[[123 131 152 125 133]
 [133 150 107 138 131]]: 150

[103 130 140 131 148 148]: 140

[121 124 104 144 130 128]: 104

[124 120 103 136 127 154]: 103

[103 128 115 133]: 103

[101 111 118 116 123]: 111

[120 102 140 125 106]: 102

[105 132 130 103 156 121 139]: 103
---
[[120 126 141 100 147]
 [128 108 120 145 130]] gives 108

[[127 128 128 129 127 133 150]
 [128 142 128 128 131 138 123]
 [135 130 128 144 128 128 127]] gives 142

[[102 135 123 139 108 134 115]
 [124 128 120 132 137 134 135]] gives 128

[[127 136 127 131]
 [125 126 124 126]
 [151 147 131 153]] gives 126

[[109 106 129 128]
 [140 112 107 114]] gives 112

[[149 107 124 132 140 138]
 [117 108 137 113 118 150]
 [143 132 136 100 139 131]] gives 108
---
[[145 150 152 149  99]
 [124 116 119 110 146]
 [111 104 106 112 152]]: 152

[[146 148 106 105 121 125 114]
 [114 136 126 151 113 146 149]
 [144 147 107 116 116 128 120]]: 121

[[123 136 129 140 118]
 [125 128 134 128 122]
 [116 153 121 145 125]]: 129

[[142 116 152 116]
 [123 134 113 133]
 [113 139 107 140]]: 116

[[136 154 143 143 137 140]
 [118 136 130 125 111 115]
 [138 143 142 139 136 138]]: 143

[[143 113 115 120 104 147]
 [112 135 128 129 146 120]
 [134 116 108 118 111 131]]: 120

[[144 153 126 118 151]
 [112 145 138 120 136]
 [117 140 125 115 117]]: 126

[[131 109 150 134 107 108]
 [139 128 114 138 134 105]
 [120 143 131 122 129 132]]: 134

[[136 139 148 130 104]
 [113 112 149 124 106]
 [110 110 136 109 122]]: 148

[[137 112 117 119]
 [141 130 129 147]
 [126 133 129 150]]: 112
---
[[128 130 137 130 102 128]
 [123 115 113 135 145 130]
 [133 145 137 121 145 122]] -> 128, 122

[109 153 155  99] -> 109, 99

[119 101 132 115 114 130] -> 119, 130

[149 146 115 127 114] -> 149, 114

[ 99 104 127 122] -> 99, 122

[122 133 127 129 103 147 122] -> 122, 122

[106 103 149 112 116 133] -> 106, 133
---
114	137	106	130 -> 106
142	144	154	117	125	118 -> 154
119	109	148	142	129	151 -> 148
106	151	128	145	111	117	120 -> 128
148	132	126	145	151	148	138 -> 126
111	131	155	110 -> 155
136	112	129	151	117	137	136 -> 129
---
[[116 117 102 133 128  99]
 [116 115  99 150 119 101]
 [119 118  99 155 116 105]] Out: 117

[[123 125 135 104]
 [121 118 116 149]
 [155 119 128 148]] Out: 125

[[117 123 114 119 116]
 [134 143 158 144 151]
 [128 115 135 130 125]] Out: 123

[[114 132 110 105 104]
 [145 150 154 137 127]
 [128 116 134 141 126]] Out: 132

[[133 115 139 141 128 139]
 [137 119 126 150 120 125]
 [119 122 142 145 129 120]] Out: 115

[[154 150 105 137 111 125]
 [148 143 121 138 115 116]
 [145 115 145 119 149 129]] Out: 150
---
[[127 120 123 119 136 120 140]
 [119 136 130 117 125 120 114]
 [121 133 138 104 135 120 134]]	123

[[139 131  99 135 124]
 [133 136 131 127 131]
 [147 146 131 123 132]]	99

[[120 137 138 125 126 107 152]
 [116 112 141 120 123 103 149]
 [125 134 127 137 141 135 121]]	138

[[132 108 146 129 113  99 143]
 [132 113 144 131 126 113 125]
 [129 149 138 132 146 138 153]]	146

[[114 107 126 141 123 131]
 [118 131 133 114 150 121]
 [120 134 151 129 136 116]]	126

[[122 134 124 122]
 [157 131 118 133]
 [125 129 128 130]]	124

[[139 109 149 129]
 [115 134 154 114]
 [129 113 141 105]]	149
---
[[122 137 140 135 121]
 [115 117 128 134 134]
 [134 120 106 114 134]] out 140

[[117 119 110 130 108 122]
 [138 136 121 121 107 117]] out 110

[[132 146 106 123]
 [124 151 102 121]] out 106

[120 149 154 116] out 154

[[125 153 115 128 120]
 [145 111 117 136 138]
 [143 113 125 128 120]] out 115

[[137 133 138 122 125 130 117]
 [145 136 140 132 128 120 126]
 [134 121 153 125 118 137 116]] out 138

[[116 132 125 127 158 149]
 [142 126 127 124 126 141]
 [149 146 130 102 105 130]] out 125
---
[128 153 138 124 130] out 130

[[151 137 123 111 137 104]
 [117 140 122 125 144 129]] out 129

[139 101 144 146] out 146

[138 130 110 153 131 114 156] out 156

[146 120 101 121 121] out 121

[[102 126 140 124 124]
 [120 110 142 118 139]] out 139
---
[133 151 156 122 108 144 104] -> 122
[102 117 140 116 138] -> 140
[143 155 131 130 137 151 127] -> 130
[124 129 132 130 157 118 129] -> 130
[139  99 140 114 100] -> 140
[113 115 122 123 143 131 150] -> 123
---
[100 112 121 101 130] ⇒ 130
[137 144 136 105 140 134] ⇒ 134
[122 152 133 124 138 158] ⇒ 158
[134 119 155 127 151 141 114] ⇒ 114
[116 109 118 104 112 129] ⇒ 129
[148 148 106 138 138 136] ⇒ 136
[149 140 127 133 134 143] ⇒ 143
[149 132 115 131 157] ⇒ 157
[147 112 110 146 152] ⇒ 152
[126 131 102 145 133 123] ⇒ 123
---
[[119 154 151 107 119 153 135]
 [126 158 129 141 139 126 135]] | 153

[[101 148 122 106 150 136 125]
 [134 146 115 133 141 138 140]] | 136

[[131 140 138 108]
 [137 142 146 101]] | 138

[[149 119 150 109]
 [124 114 108 112]] | 150

[[140 118 118 122 125]
 [119 119 129 104 102]] | 122

[[127 110 114 127 128 131 121]
 [127 124 106 135 128 123 124]] | 131
---
148  131  156  123  120  142  150 value 120

127  131  124  154  125  138  128
127  128  119  154  129  135  133
130  126  131  147  121  141  131
value 119

141  146  112  116
157  142  126  135
153  142  138  107
value 107

154  131  100  157  145  134 value 100

139  115  132  125
124  121  130  125
105  138  129  122
value 105

113  153  141  112  142 value 112

103  117  133  102  107  138 value 102

152  142  100  144 value 100
---
[118 131 116 120 126 144 102] Answer: 118
[134 124 151 134 122] Answer: 134
[123 118 127 103 118 124 111] Answer: 123
[121 120 108 125 153 119] Answer: 121
[145 132 126 118 105 130 117] Answer: 145
[118 127 105 128] Answer: 118
[110 101 142 114] Answer: 110
---
[122 104 132 103 119 154] >> 119

[135 115 127 119 156] >> 156

[146  98 110 150 149 141 121] >> 149

[102 142 150 141 113 112 104] >> 113

[149 151 137 134 155 149 108] >> 155

[[136 107 134 142]
 [133 106 127 142]] >> 133

[[143 135 123 125 129]
 [142 130 132 131 154]] >> 129
---
[[113 118 136 139 136 147]
 [140 128 110 122 110 102]
 [128 134 126 128 126 130]] -> 130

[[106 139 119 116 143 134 112]
 [126 137 114 112 134 150 115]
 [134 109 111 135 118 121 140]] -> 140

[[116 139 111 100 117 110]
 [130 122 114 122 127 111]
 [106 142 148 137 112 114]] -> 114

[[154 145 105 105]
 [155 118 139 142]
 [107 115 133 122]] -> 122

[[117 145 100 143 122]
 [119 149 116 146 142]
 [130 136 127 135 105]] -> 105

[[124 105 136 128]
 [155 115 120 125]
 [137 119 123 134]] -> 134
---
Input:
[[126 123 139 131 135 115 115]
 [127 124 140 139 135 136 136]
 [115 124 155 153  98 125 101]]
Output: 98

Input:
[[123 113 147 152 114 136]
 [128 118 156 143 115 134]
 [134 123 138 132 126 113]]
Output: 132

Input:
[[127 128 128 127 128 130 133]
 [126 128 128 128 128 120 126]
 [127 128 128 128 129 156 127]]
Output: 129

Input:
[[125 136 153 118 116]
 [126 135 150 117 119]
 [129 131 126 126 124]]
Output: 126

Input:
[[122 133 124 120 137 118 137]
 [120 102 132 133 114 134 126]
 [135 124 119 122 135 117 116]]
Output: 135

Input:
[[128 138 134 158]
 [157 133 138 128]
 [133 129 157 139]]
Output: 129

Input:
[[131 138 134 137]
 [103 127 124 113]
 [118 142 137 127]]
Output: 142

Input:
[[115 152 140 105 108 111 148]
 [106 127 127 126 113 112 129]
 [132 130 127 120 126 129 131]]
Output: 126
---
[[111, 124, 116, 114, 132, 152, 138], [113, 119, 124, 131, 125, 148, 125], [148, 143, 137, 112, 133, 129, 131]]: 152
[139, 118, 152, 153]: 153
[118, 152, 135, 112, 120, 99]: 152
[140, 115, 153, 144, 145, 119]: 153
[121, 119, 129, 153, 152, 148, 123]: 153
[115, 132, 158, 108]: 158
